Below is a small trained network, with its code and all its weights. Each question gives an input and a class and asks what happens when units are switched off, that is, made to give their printed mean instead of their output.

import numpy as np


def w(rows, s, z=0):
    codes = np.array(rows[::2]) - 128.0
    scale = np.full(codes.shape[1], s)
    scale[-1] = z or s
    return codes * scale


def f(y):
    return y / 2 * (1 + np.tanh(0.7978845608 * (y + 0.044715 * y**3)))


def log_softmax(a):
    a = a - a.max(-1, keepdims=True)
    return a - np.log(np.exp(a).sum(-1, keepdims=True))


def net(x, mask):
    res = np.array(x, float).reshape(1, 3) / 4 @ E
    y = f(res @ A[0][:, :-1].T + A[0][:, -1])
    res = res + np.where(mask, y, B[0][:, -1]) @ B[0][:, :-1]
    return log_softmax(res[-1] @ U[:, :-1].T + U[:, -1])


A, B = {}, {}
E = w([
[167,58,101,193,194,155,166,178,161,151,127],'x0',
[105,138,93,209,7,142,146,176,130,73,178],'x1',
[200,127,210,105,83,88,199,64,161,125,199],'x2',
],0.012)
A[0] = w([
[133,133,210,150,95,177,150,77,201,164,167,71],'n0',
[177,149,122,153,106,148,133,153,122,55,100,254],'n1',
[118,130,72,178,106,195,2,136,134,183,120,101],'n2',
[223,143,120,157,101,99,139,75,195,157,153,107],'n3',
[145,89,172,38,188,139,112,95,133,139,94,63],'n4',
[104,127,156,202,56,150,88,137,112,85,215,123],'n5',
[160,119,69,224,204,181,178,156,224,139,133,136],'n6',
[70,117,96,134,156,201,37,191,89,106,78,105],'n7',
[53,252,144,77,33,128,78,6,74,96,95,87],'n8',
[52,132,151,216,110,140,219,157,128,54,154,87],'n9',
[215,37,138,157,150,192,194,177,174,128,109,85],'n10',
[168,77,136,97,102,82,208,106,139,144,201,155],'n11',
[142,115,198,97,228,100,118,103,83,181,102,119],'n12',
[164,106,189,133,89,77,180,72,115,98,122,99],'n13',
],0.0072,0.0083)
B[0] = w([
[94,172,130,174,199,132,112,217,66,113,165,174],'n0',
[134,84,139,135,106,132,178,39,242,184,173,220],'n1',
[64,143,159,188,235,142,123,200,101,158,153,183],'n2',
[108,192,103,123,237,168,55,198,67,168,113,187],'n3',
[134,82,74,82,47,105,130,185,86,70,213,185],'n4',
[138,51,93,124,110,53,123,113,120,132,174,215],'n5',
[185,166,254,118,92,48,104,122,138,93,69,230],'n6',
[190,169,172,149,125,173,77,178,31,186,171,216],'n7',
[153,218,186,103,64,55,89,147,176,98,93,246],'n8',
[124,55,47,102,86,117,93,168,91,93,175,191],'n9',
[162,172,185,45,133,118,45,160,166,6,34,201],'n10',
[88,183,171,166,178,178,116,146,74,216,155,226],'n11',
[159,5,87,121,103,84,189,139,129,119,214,214],'n12',
[103,149,141,146,215,144,119,221,72,155,137,195],'n13',
],0.0075,0.011)
U = w([
[78,182,142,144,166,185,107,185,75,191,160,90],'0',
[148,191,183,70,83,64,100,146,161,2,45,90],'1',
[116,2,54,94,78,87,123,150,120,74,229,78],'2',
[117,87,152,105,86,146,142,74,189,224,101,249],'3',
[74,137,52,113,134,211,150,58,160,120,71,85],'4',
],0.0088,0.011)

Each question gives the input, the list of numbers given to net, and the class t.
The units are the neurons (one row each of A and B). Each row of codes is followed by its name. A weight is (code - 128) times the scale printed after its matrix; where a second scale follows, it is the last column's (A, B and U).
mask holds one flag per neuron, in row order. A switched-off neuron (its flag False) gives its mean, the last column of its row in B, instead of its output. The means were averaged over made-up inputs and are rounded, as every weight is.
A unit's drop is (log p(t) with every unit on - log p(t) with that unit switched off) / (log p(t) with every unit on - log p(t) with every unit switched off).
The circuit of an input: a set's keep is (log p(t) with only the set's units on - log p(t) with every unit switched off) / (log p(t) with every unit on - log p(t) with every unit switched off). Starting from the 12 units with the biggest drops (on a tie, the unit counted first), units are removed one at a time, each time the one whose removal leaves the highest keep (on an exact tie, the one counted first), for as long as the keep stays at least 0.8.
circuit, biggest first: the units of the circuit, biggest drop first
k most important neurons: the k neurons with the biggest drops, biggest first
drop when u is switched off: that unit's drop, to one decimal
input [-7,8,3], class 2: circuit, biggest first : n5
input [2,-3,1], class 3: 2 most important neurons : n9, n5
input [4,5,5], class 0: 3 most important neurons : n11, n3, n12
input [0,-3,-1], class 3: 3 most important neurons : n9, n5, n0
input [-1,-8,-7], class 2: 2 most important neurons : n12, n4
input [7,4,1], class 1: 2 most important neurons : n10, n6
input [8,7,-2], class 1: 2 most important neurons : n6, n10
input [-6,7,-3], class 2: 2 most important neurons : n5, n6
input [7,6,2], class 1: 3 most important neurons : n10, n6, n12
input [-5,-8,7], class 2: 2 most important neurons : n12, n4
input [5,1,4], class 1: 3 most important neurons : n10, n6, n7
input [-3,-5,0], class 2: circuit, biggest first : n12, n4
input [-8,-1,8], class 0: drop when n10 is switched off : 0.1
input [8,1,-7], class 1: drop when n6 is switched off : 1.3
input [4,-5,-4], class 2: drop when n11 is switched off : 0.3
input [8,-2,-7], class 1: circuit, biggest first : n6
